Here is a tiny trained network, its code and every weight. The questions are about switching its units off for an input and a target symbol, where a switched-off unit gives its printed mean instead of its output.

import numpy as np


def w(rows, s, z=0):
    codes = np.array(rows[::2]) - 128.0
    scale = np.full(codes.shape[1], s)
    scale[-1] = z or s
    return codes * scale


def norm(h):
    return h / np.sqrt((h * h).mean(-1, keepdims=True) + 1e-5)


def f(y):
    return np.maximum(y, 0)


def softmax(a):
    e = np.exp(a - a.max(-1, keepdims=True))
    return e / e.sum(-1, keepdims=True)


def log_softmax(a):
    a = a - a.max(-1, keepdims=True)
    return a - np.log(np.exp(a).sum(-1, keepdims=True))


def net(x, mask):
    ids = ['βγεζηθλμξτφψω'.index(c) for c in x.split()]
    T = len(ids)
    res = E[ids] + P[:T]
    r = norm(res)
    for j in range(3):
        rows = slice(3 * j, 3 * j + 3)
        q, k, v = (r @ M[0][rows].T for M in (Q, K, V))
        z = softmax(np.where(np.tri(T) > 0, q @ k.T / 3**0.5, -1e9)) @ v
        o = O[0][rows]
        res = res + np.where(mask[j], z, o[:, -1]) @ o[:, :-1]
    y = f(norm(res) @ A[0][:, :-1].T + A[0][:, -1])
    res = res + np.where(mask[3:7], y, B[0][:, -1]) @ B[0][:, :-1]
    return log_softmax(norm(res)[-1] @ U[:, :-1].T + U[:, -1])


Q, K, V, O, A, B = {}, {}, {}, {}, {}, {}
E = w([
[114,167,47,114],'β',
[226,124,203,213],'γ',
[168,166,99,140],'ε',
[126,158,79,172],'ζ',
[251,173,123,60],'η',
[146,164,88,150],'θ',
[126,140,101,216],'λ',
[49,65,39,30],'μ',
[136,164,78,154],'ξ',
[155,158,97,167],'τ',
[119,161,59,146],'φ',
[135,164,68,132],'ψ',
[114,145,78,190],'ω',
],0.012)
P = w([
[177,109,1,212],'0',
[152,166,17,195],'1',
[223,41,25,209],'2',
[123,196,51,185],'3',
[199,51,47,188],'4',
[101,217,84,172],'5',
[192,53,57,182],'6',
[83,233,118,159],'7',
[195,58,52,184],'8',
],0.0099)
Q[0] = w([
[108,76,193,84],'head 1',
[35,187,237,86],'head 1',
[112,3,186,66],'head 1',
[66,164,60,112],'head 2',
[60,148,153,46],'head 2',
[23,199,140,209],'head 2',
[98,124,144,92],'head 3',
[87,221,228,130],'head 3',
[91,235,156,89],'head 3',
],0.021)
K[0] = w([
[134,104,22,195],'head 1',
[209,18,89,126],'head 1',
[150,176,4,199],'head 1',
[20,147,63,93],'head 2',
[96,161,172,91],'head 2',
[27,98,162,108],'head 2',
[204,105,152,112],'head 3',
[168,63,53,109],'head 3',
[179,51,52,205],'head 3',
],0.019)
V[0] = w([
[64,98,91,49],'head 1',
[238,150,159,66],'head 1',
[130,161,58,7],'head 1',
[124,117,101,86],'head 2',
[110,38,136,130],'head 2',
[138,103,167,77],'head 2',
[244,169,174,138],'head 3',
[179,227,111,122],'head 3',
[45,84,110,159],'head 3',
],0.018)
O[0] = w([
[147,156,54,84,44],'head 1',
[80,220,207,127,127],'head 1',
[171,250,116,114,165],'head 1',
[105,68,165,147,130],'head 2',
[91,84,102,42,88],'head 2',
[66,128,87,147,9],'head 2',
[19,83,124,232,153],'head 3',
[125,161,160,186,251],'head 3',
[150,128,154,22,117],'head 3',
],0.015,0.013)
A[0] = w([
[121,213,80,104,115],'neuron 1',
[127,65,125,151,185],'neuron 2',
[84,197,204,185,96],'neuron 3',
[93,253,63,126,249],'neuron 4',
],0.019,0.012)
B[0] = w([
[89,190,222,102,164],'neuron 1',
[65,154,140,89,194],'neuron 2',
[178,142,119,4,223],'neuron 3',
[49,73,82,135,248],'neuron 4',
],0.023,0.015)
U = w([
[54,185,133,194,92],'β',
[101,105,250,109,3],'γ',
[175,51,91,33,155],'ε',
[174,179,150,223,84],'ζ',
[95,205,152,49,66],'η',
[187,123,55,48,175],'θ',
[74,67,156,200,114],'λ',
[50,32,66,50,245],'μ',
[221,102,33,117,120],'ξ',
[200,178,169,128,142],'τ',
[125,88,48,213,185],'φ',
[132,209,17,123,41],'ψ',
[199,61,149,155,172],'ω',
],0.021,0.0064)

Each question gives the input, a string of symbols that net reads in full, and the target symbol t.
The units are the heads (3 rows each of Q, K, V and O) and the neurons (one row each of A and B). Each row of codes is followed by its name. A weight is (code - 128) times the scale printed after its matrix; where a second scale follows, it is the last column's (O, A, B and U).
mask holds one flag per unit, heads first, then neurons. A switched-off unit (its flag False) gives its mean, the last column of its rows in O or B, instead of its output. The means were averaged over made-up inputs and are rounded, as every weight is.
A unit's drop is (log p(t) with every unit on - log p(t) with that unit switched off) / (log p(t) with every unit on - log p(t) with every unit switched off).
The circuit of an input: a set's keep is (log p(t) with only the set's units on - log p(t) with every unit switched off) / (log p(t) with every unit on - log p(t) with every unit switched off). Starting from all 7 units, units are removed one at a time, each time the one whose removal leaves the highest keep (on an exact tie, the one counted first), for as long as the keep stays at least 0.8.
circuit, biggest first: the units of the circuit, biggest drop first
unit that matters most: the unit with the biggest drop
k most important neurons: the k neurons with the biggest drops, biggest first
which heads matter: for each layer, one digit per head in row order, 1 if its drop is at least 0.15 and else 0, layers parted by /
input ψ μ μ φ ψ τ, target μ: circuit, biggest first => [head 1; neuron 4]
input λ ω μ ψ τ ε ω ψ, target μ: circuit, biggest first => [neuron 4]
input λ λ λ λ φ μ θ ζ τ, target ω: 3 most important neurons => [neuron 4; neuron 3; neuron 1]
input λ λ ζ ψ β, target φ: circuit, biggest first => [head 1; neuron 3]
input φ ω η θ η η φ μ ψ, target θ: which heads matter => 001
input η ψ λ ω β τ ψ θ θ, target τ: circuit, biggest first => [neuron 4; head 1]
input τ ψ θ θ, target θ: 2 most important neurons => [neuron 3; neuron 1]
input ω η ζ ζ ψ ψ ψ θ ψ, target τ: which heads matter => 101
input τ θ ε η ψ ψ γ ψ θ, target φ: which heads matter => 100
input φ ψ λ λ, target λ: 2 most important neurons => [neuron 3; neuron 2]
input τ γ ζ η ψ ψ γ, target φ: which heads matter => 110
input μ ψ γ ψ η ξ φ, target ζ: circuit, biggest first => [head 1; neuron 4; neuron 3]
input ψ β μ ψ, target μ: which heads matter => 110
input ψ ψ φ τ τ μ η η η, target β: circuit, biggest first => [head 3]
input γ τ β ε, target γ: circuit, biggest first => [head 1; neuron 4]
input β τ τ, target γ: circuit, biggest first => [neuron 4; head 1; neuron 2; neuron 3]
input τ η η γ τ ψ φ, target φ: circuit, biggest first => [head 1; neuron 3]
input γ ω λ β β ψ θ λ λ, target μ: which heads matter => 111
input λ μ τ η ψ, target β: circuit, biggest first => [head 3; head 1]
input ζ φ ψ ζ τ ψ, target ψ: unit that matters most => head 2
input ε η ξ β θ, target ψ: which heads matter => 101
